In the rows, 128 means zero.
Facts:
dremal(bedra, 856); dremal(bidu, 515); dremal(bige, 856); dremal(binagu, 86)
dremal(bokamim, 856); dremal(bomim, 856); dremal(boskar, 856); dremal(botos, 856)
dremal(bralim, 856); dremal(branel, 856); dremal(brepen, 86); dremal(bretrok, 515)
dremal(brime, 856); dremal(bruflak, 515); dremal(brunifa, 515); dremal(bruzo, 515)
dremal(bunam, 515); dremal(bususon, 856); dremal(didriral, 515); dremal(didrok, 86)
dremal(domar, 856); dremal(dragrim, 515); dremal(dribebros, 515); dremal(drigi, 515)
dremal(drofeva, 856); dremal(droplon, 856); dremal(fasal, 856); dremal(fesetre, 856)
dremal(flamul, 856); dremal(flelas, 856); dremal(fleska, 856); dremal(fonaru, 515)
dremal(fugos, 515); dremal(galo, 515); dremal(grapar, 86); dremal(graskun, 515)
dremal(grenal, 856); dremal(grerar, 856); dremal(gretrule, 86); dremal(grigir, 515)
dremal(groter, 515); dremal(kipi, 515); dremal(kleper, 856); dremal(klepun, 515)
dremal(klodros, 856); dremal(kuze, 856); dremal(laflos, 515); dremal(libru, 515)
dremal(liki, 515); dremal(limus, 86); dremal(lovu, 856); dremal(magin, 856)
dremal(medrakul, 856); dremal(mipitre, 856); dremal(mumes, 515); dremal(naskon, 86)
dremal(nastar, 856); dremal(nevil, 856); dremal(nubrin, 86); dremal(nuklasel, 86)
dremal(pade, 856); dremal(padramik, 856); dremal(peskar, 856); dremal(plepatis, 86)
dremal(pleraros, 856); dremal(plezi, 86); dremal(podri, 515); dremal(pozal, 515)
dremal(rafis, 515); dremal(rafur, 515); dremal(reflabre, 515); dremal(resol, 515)
dremal(ribrakla, 856); dremal(ritri, 515); dremal(rudruk, 856); dremal(ruplu, 856)
dremal(safluklom, 515); dremal(sarik, 515); dremal(sedem, 856); dremal(sesom, 515)
dremal(skofi, 856); dremal(skubo, 856); dremal(stakis, 515); dremal(staso, 856)
dremal(stibru, 515); dremal(stirorel, 856); dremal(suflo, 515); dremal(sunu, 856)
dremal(suplil, 515); dremal(tapel, 856); dremal(teflak, 856); dremal(tetruron, 86)
dremal(tigrar, 515); dremal(timutrek, 856); dremal(totris, 856); dremal(trakis, 856)
dremal(tranu, 515); dremal(trelal, 86); dremal(trestol, 856); dremal(triniri, 856)
dremal(tristi, 515); dremal(trogus, 856); dremal(tustir, 856); dremal(vedi, 856)
dremal(vobresek, 856); dremal(vogibis, 515); dremal(vubru, 856); dremal(vubuk, 515)
dremal(ziklebes, 515); dremal(zotril, 515); drulun(bomim, boskar); drulun(bomim, zotril)
drulun(botos, grigir); drulun(bralim, bige); drulun(bralim, nevil); drulun(brepen, sesom)
drulun(brepen, zotril); drulun(bretrok, tustir); drulun(bretrok, flelas); drulun(brime, grigir)
drulun(brime, peskar); drulun(bruflak, branel); drulun(bruflak, triniri); drulun(bruflak, pozal)
drulun(brunifa, sesom); drulun(brunifa, medrakul); drulun(brunifa, ruplu); drulun(brunifa, rafur)
drulun(brunifa, rudruk); drulun(bruzo, vubuk); drulun(bruzo, tapel); drulun(didriral, limus)
drulun(domar, skofi); drulun(dragrim, resol); drulun(dragrim, staso); drulun(dragrim, ritri)
drulun(fasal, stirorel); drulun(fasal, grenal); drulun(fesetre, trelal); drulun(fesetre, vedi)
drulun(fleska, didrok); drulun(fleska, trakis); drulun(fleska, trestol); drulun(fonaru, mumes)
drulun(fugos, liki); drulun(fugos, stirorel); drulun(fugos, tapel); drulun(fugos, bunam)
drulun(grapar, stibru); drulun(grerar, sarik); drulun(gretrule, rafur); drulun(gretrule, nuklasel)
drulun(gretrule, safluklom); drulun(gretrule, plezi); drulun(klepun, medrakul); drulun(klepun, kipi)
drulun(klepun, flamul); drulun(libru, kleper); drulun(lovu, klodros); drulun(lovu, tustir)
drulun(magin, kuze); drulun(mipitre, stakis); drulun(mipitre, drofeva); drulun(nubrin, medrakul)
drulun(nubrin, bususon); drulun(nubrin, nastar); drulun(pade, vubuk); drulun(padramik, flamul)
drulun(plepatis, grigir); drulun(podri, laflos); drulun(rafis, droplon); drulun(rafis, ribrakla)
drulun(reflabre, tristi); drulun(reflabre, trakis); drulun(sedem, drigi); drulun(sedem, trakis)
drulun(skubo, vogibis); drulun(skubo, tapel); drulun(skubo, plezi); drulun(suflo, bige)
drulun(suflo, ruplu); drulun(sunu, bokamim); drulun(sunu, tigrar); drulun(sunu, naskon)
drulun(sunu, triniri); drulun(suplil, dribebros); drulun(suplil, graskun); drulun(teflak, ribrakla)
drulun(tetruron, bokamim); drulun(tetruron, plezi); drulun(timutrek, tigrar); drulun(tranu, staso)
drulun(tranu, drofeva); drulun(vobresek, boskar); drulun(vobresek, galo); drulun(vubru, bidu)
drulun(vubru, skofi); drulun(vubru, bedra); drulun(ziklebes, kipi); drulun(ziklebes, totris)
drulun(ziklebes, pleraros)

Known rows:
galo: [133 121 136  96 121 162 124 140 114 121  84 122 132 138 146 131 130 150
 123 141 116 112 118  81 104 125 112 112 135  75  85 125 101 113 114 144
 142 152  92 150 134 139 137 136 140 135  64 127 113 132 109 153]
boskar: [122 138 121  92  82 165 131 135 109 127 112 138 139 124 126 144 132 123
  89  85 167 118 116 110  99  94  99  92 135  64  98 132 111 123 115 134
 155 119  89 121 137 105 135 154 139 132  79 132 124 125 129 152]
nevil: [122 130 119 117  99 140 128 125 123 129 128 126 138 122 122 139 131 118
  97 106 159 131 113 130 115 109 127 103 128  98 131 134 126 126 121 128
 147 108 119 112 134 104 133 140 134 129 105 134 138 125 142 141]
grapar: [137 141 140 132 131 133 133 136 126 123 109 166  98 130 149 143 135 126
 130 133 103 127 127 144 154 130 118 133 108 156  90 138 140 134 103 129
 113 109 161 138 142 129 127 114 132 124 217 127 105 131 116  87]
droplon: [124 138 112 122 106 129 125 120 118 130 143 134 131 126 126 142 127 116
 119 101 147 112 129 132 125 113 101 110 144 139 116 125 120 130 135 125
 128 100 108 125 117 124 109 142 108 122 126 135 131 124 146 131]
brunifa: [129 107 163 135 143 133 107 146 129 122  97 107  95 123 137 105 130 146
 121 196 148 153 108 123 150 125 188 146  94  84 145 149 150 112 120 117
 155 190 204 123 174 103 169  99 178 139  84 118 124 113 115 133]
plezi: [131 121 133 105 116 109 150 136 155 143 129 113 173 150  75 117 136 109
  71  93  71 150 120 130 111 133 145 137  92  94 118 115 140 138  76 142
 108 104  86 122 106 136 167 133 171 136 223 112 134 175 110 117]
suflo: [130 113 155 127 143 138 110 142 124 120  95 116 104 128 144 115 131 148
 126 182 138 139 113 112 140 124 165 134 111  89 129 141 136 114 122 123
 149 178 176 133 159 115 155 108 161 137  82 121 121 117 115 136]
tristi: [136 120 128 137 172 156 141 106 128 122  49 107 156 135 167 129 141 173
 179 135 116 146 133 137 102 163  83 137 151 121 134 117  67 127 147 153
 111 168 132 130 125 135 114 134 114 136 134 150 132 140 117 133]
ritri: [135 137 112 151 169 161 153 128 147 108 148 171 150 127 150 133 122 135
 166 163  57 127 134  75  89 178 175 110 145 162 136 120 128 123 129 149
 144  92  54 151 132 152 116 126 107 127  81 124 115 115 109 138]
lovu: [125 142 131 135 110 122 114 133 104 130 147 147  85 115 136 137 124 121
 139 115 170 108 141 150 159 102 100 134 134 155 117 140 143 134 146 110
 130 129 163 130 135 127 109 127 108 118 129 130 118 110 135 112]
trelal: [137 136 124 119 124 134 131 125 129 122  98 150 128 141 145 150 138 120
 111 123  85 121 117 131 134 131 116 112 118 145  79 126 124 129  95 138
 109  82 118 137 125 134 118 126 122 125 214 132 111 143 126 101]
trakis: [125 136 106 133 135 158 151  92 127 127  69 123 170 122 164 145 145 152
 156  72 161 154 134 171  93 140  57 118 149 119 157 120  65 140 150 151
 119 130 129  98 122 109 109 156 107 133 164 161 149 142 134 136]
dragrim: [133 143 130 171 178 162 153 142 141 105 169 194 104 111 158 127 117 142
 197 179  78 132 149  93 122 174 190 138 129 178 154 134 155 130 140 130
 150 126 112 157 155 148 120 104 113 124  84 117 104  95  91 118]
pleraros: [123 118 105 145 122 106 107 101 141 125 131 102 139 125 130 138 131 104
  97 151 149 139  97 147 137 127 164 103 130 143 157 134 136 118 131 119
 130  76 152  94 131  98 112 127 114 124 142 142 155 117 182 134]
tapel: [120 126 109 119  82 108 152 127 163 148 183 122 187 139  19 100 109 117
 102  90 149 120 135 142 115 102  94 140 106 116 166 106 125 144 126 143
 113  94  81 101 102 160 135 142 152 124 154 104 137 170 115 167]
pade: [122 138 127 139  96 114 142 135 143 142 182 148 128 121  57 108 111 126
 135 110 170 120 148 161 148  98 101 157 100 143 165 128 145 147 140 127
 122 130 149 110 130 143 131 123 146 120 153 107 123 142 111 137]

Rows:
No name comes twice in this set of rows, the named rows included.
[130 132 143 109 150  96 143 137 124 142 135 108 138 137 148 132 147  98
  94  69  47 150 143 131 116 157 161 145 127 120  86 118 151 139  90 120
 106 134  96 150  90 117 161 139 139 137 217 132 140 145 123  76] -> naskon
[133 133 156 112 111 157 127 150 119 118  86 160  92 124 152 140 140 132
  95 140 135 141 108 134 146 107 145 121  77  82  94 150 148 124  80 126
 147 139 185 128 174  98 166 113 177 135 177 122 101 128 102 104] -> brepen
[127  98 136 106 134 129 121 131 143 130  99  75 165 144 107 109 131 133
  87 158 106 144 100  96 100 137 170 118 115  61 136 121 121 113 104 139
 137 145 107 122 128 123 165 128 170 144  85 120 143 145 127 162] -> rafur
[133 123 148 147 140 120 112 128 140 117  96 140  92 125 153 136 140 119
 102 183 125 157  95 161 173 127 180 131  76 135 127 152 163 122  94 116
 129 110 224 111 171  91 149  95 158 129 218 128 121 122 136  91] -> nubrin
[120 142 144 112  90 160 128 147 103 126 123 154  93 108 141 135 129 131
 118 102 195 127 130 133 135  86 112 123 112  78 114 148 139 130 125 114
 164 160 163 122 162 100 148 132 153 130  81 125 115 110 113 130] -> bomim
[131  99 145 154 167 107  94 121 138 117 100  99 100 127 150 116 129 137
 130 229 132 151  96 134 164 144 204 134 108 134 160 147 149 106 132 113
 136 152 218 114 161 100 141  90 143 131 113 128 140 108 152 128] -> klepun
[130 105 134 100 126 149 114 131 132 121  74  90 154 142 130 123 135 140
  87 164 119 136  92  86  98 129 161 102 123  50 113 128 111 105 102 137
 150 141 108 127 141 112 158 132 159 141  67 127 130 134 129 165] -> sesom
[123 131 106 125  82 116 149 125 158 144 177 135 175 137  33 107 109 121
 113 101 151 113 134 145 123  96  82 136 110 131 164 109 123 144 132 147
 111  91  91 101 110 162 122 139 142 120 157 106 130 165 119 162] -> stirorel
[118 135 140 124 134  94 134 139 111 148 179 111 112 113 136 122 135 101
 126  61 128 147 162 148 131 132 151 157 142 127 132 131 163 142 138  99
 131 174 131 136 103 108 152 139 126 132 129 132 149 115 133  91] -> timutrek
[132 118 147 138 128 113 137 145 155 140 158 129 130 136  52  84 107 153
 157 161 126 120 149 131 153 118 120 178  97 139 158 117 135 137 138 135
 110 168 146 133 129 176 141 105 162 126 139  94 111 154  84 145] -> bruzo
[132 112 123 121 127 117 137 131 159 138 138 110 175 152  56  99 112 144
 130 147  99 115 131 107 116 129 111 146 116 122 143 103 110 129 126 151
 104 124  78 132 108 179 130 126 144 129 133 105 122 166 105 166] -> vubuk
[119 119 119 107  97 140 120 122 130 126 118 106 152 125 115 135 135 112
  68 118 166 142  96 125 105 107 150  94 114  63 139 136 128 119 108 129
 156 104 121  97 141  86 150 141 152 135  95 132 146 128 150 153] -> ruplu
[121 110 109 124 108 118 110 104 143 126 114  87 158 129 121 136 134 105
  66 147 157 153  79 133 113 119 179  87 116  87 156 134 131 114 110 127
 146  77 137  84 139  81 138 135 143 132 120 139 160 125 179 152] -> medrakul
[136 126 146 152 179 154 141 117 122 121  55 129 117 120 180 124 140 182
 207 144 142 153 146 157 133 158  88 163 134 138 148 132  83 131 159 144
 117 209 194 134 145 131 123 117 121 134 135 146 123 127 101 118] -> reflabre

Now the same elements, written a new way:
Known rows:
ziklebes: [ 96 160 136 156  87 111 167  98 105 131 187 176 138 137 102 151 117 181
  83 199 174 170 151  90 116 156]
stakis: [147 135 158 114 162 153  98 181 130  85 129 133  87 128  95 133 149  75
 102 107 149 119 166 103  66 180]
skubo: [183 164  79 109 129 114 130  85  86 168 140 131 132 156 134 180 114 179
 166 153  93 129  57 134 121 146]
limus: [109  97 131 144 123 127 119 156 118 116 112 111 107 140 141 117 104  92
 135 107 137 122 152 134 144 111]
bruzo: [185 150 127 116 118 120 130  98  85 154 116 150  89 133 139 208 105 182
 154 137 126 127  64 120  96 147]
magin: [146 134 120 138 142  97 144 133  97 133 155 117 152 120 125 108 109 136
 116 140 118 126 106 140 137 124]
mumes: [123 117 169 143 125 135 130 147 140 124 107 139 108 110 136 128 136 111
 123 113 152 121 142 133 112 112]
vogibis: [149 137 135 117 111 166 113 104 144 145  77 145  77 151 144 195 147 133
 182 124 125 126 100 126  93 127]
ruplu: [ 91 113 101 132 142 189 113  84 169 109 118 108 139 131 116 138 180 134
 124 144 110 146 172 132 174 136]
safluklom: [118 134 120 103 116 174 106 101 166 142  95 155 104 145 149 174 162 142
 152 125 131 134 143 118 114 124]
resol: [149 134 162 114 166 148  92 187 130  85 133 129  85 133  89 135 152  73
 101 105 148 115 167 106  61 185]
tapel: [163 129 129 146 123 169 123  91 125 127  62  93  80 158 121 183 158 101
 202 136  86 119  63 144 127 133]
branel: [116 151 111 106 117 126 111 151 162 170 122 143 154 187 160  80 137  75
 173 120  98 119 123 155  94  80]
rudruk: [ 96 124  95 130 135 180 120  84 159 117 129 119 145 136 118 142 175 145
 120 156 111 151 164 130 172 136]
plepatis: [117  89  32 183 103  62 115 153 121 135 148 106  99  90  91 107 111 147
 127  98 180 154 111 130 128  69]
laflos: [125 116 165 140 126 136 130 147 139 122 108 143 108 113 141 126 131 113
 120 113 152 124 141 131 112 113]
grapar: [124 114 112 132 119  96 126 148  92 128 147 126 126 134 146 119  77 134
 119 115 135 125 140 127 148 125]

Rows:
No name comes twice in this set of rows, the named rows included.
[189 147 113 138 136 109 145  92  63 141 134 113 112 134 120 176 103 167
 158 154 103 127  44 140 130 148] -> fasal
[132 132  84 116 149 126 132 103 116 138 170 127 171 112 123 128 131 176
  97 146 114 144 142 133 162 142] -> bralim
[145 138 149 130 129  96 144 143  97 143 157 156 134 101 145 129  94 164
  93 128 153 127 129 131 114 119] -> suplil
[119 151 104 104 108 147 101 127 172 170  98 136 136 199 159 113 155  80
 188 124  88 122 113 151  98  89] -> bokamim
[118 147  85  90 126 138 129  78 126 150 180 176 150 113 140 174 134 229
  79 154 148 154 170 103 146 158] -> brunifa
[114 148 141  96 106 134 106 162 172 177 110 179 128 179 175 106 136  89
 159 104 136 116 144 138  69  77] -> pozal
[104 112  85 110 106 166  94 110 149 135 103 125  97 175 150 168 130 124
 167 119 113 134 153 122 150 126] -> nuklasel
[168 127 135 159 129 145 134 100 104 119  85  94  91 141 113 169 134 115
 181 142  99 125  61 145 133 135] -> grenal
[180 147 108 133 130 115 137  97  79 141 125 112 117 137 123 168 115 155
 163 149  97 127  54 139 125 144] -> pade
[154 125 160 141 113 160 121 109 130 128  65 128  65 137 134 196 145 121
 176 125 129 119  93 126  99 130] -> vubuk
[ 72 132 132 183 102 165 154  88 152  95 135 117 130 158  86 125 168 110
 124 193 133 165 155 114 152 140] -> flamul
[152 138 122 139 142  88 148 132  85 136 167 122 157 116 132 107  97 145
 109 142 122 124 105 147 142 122] -> fesetre

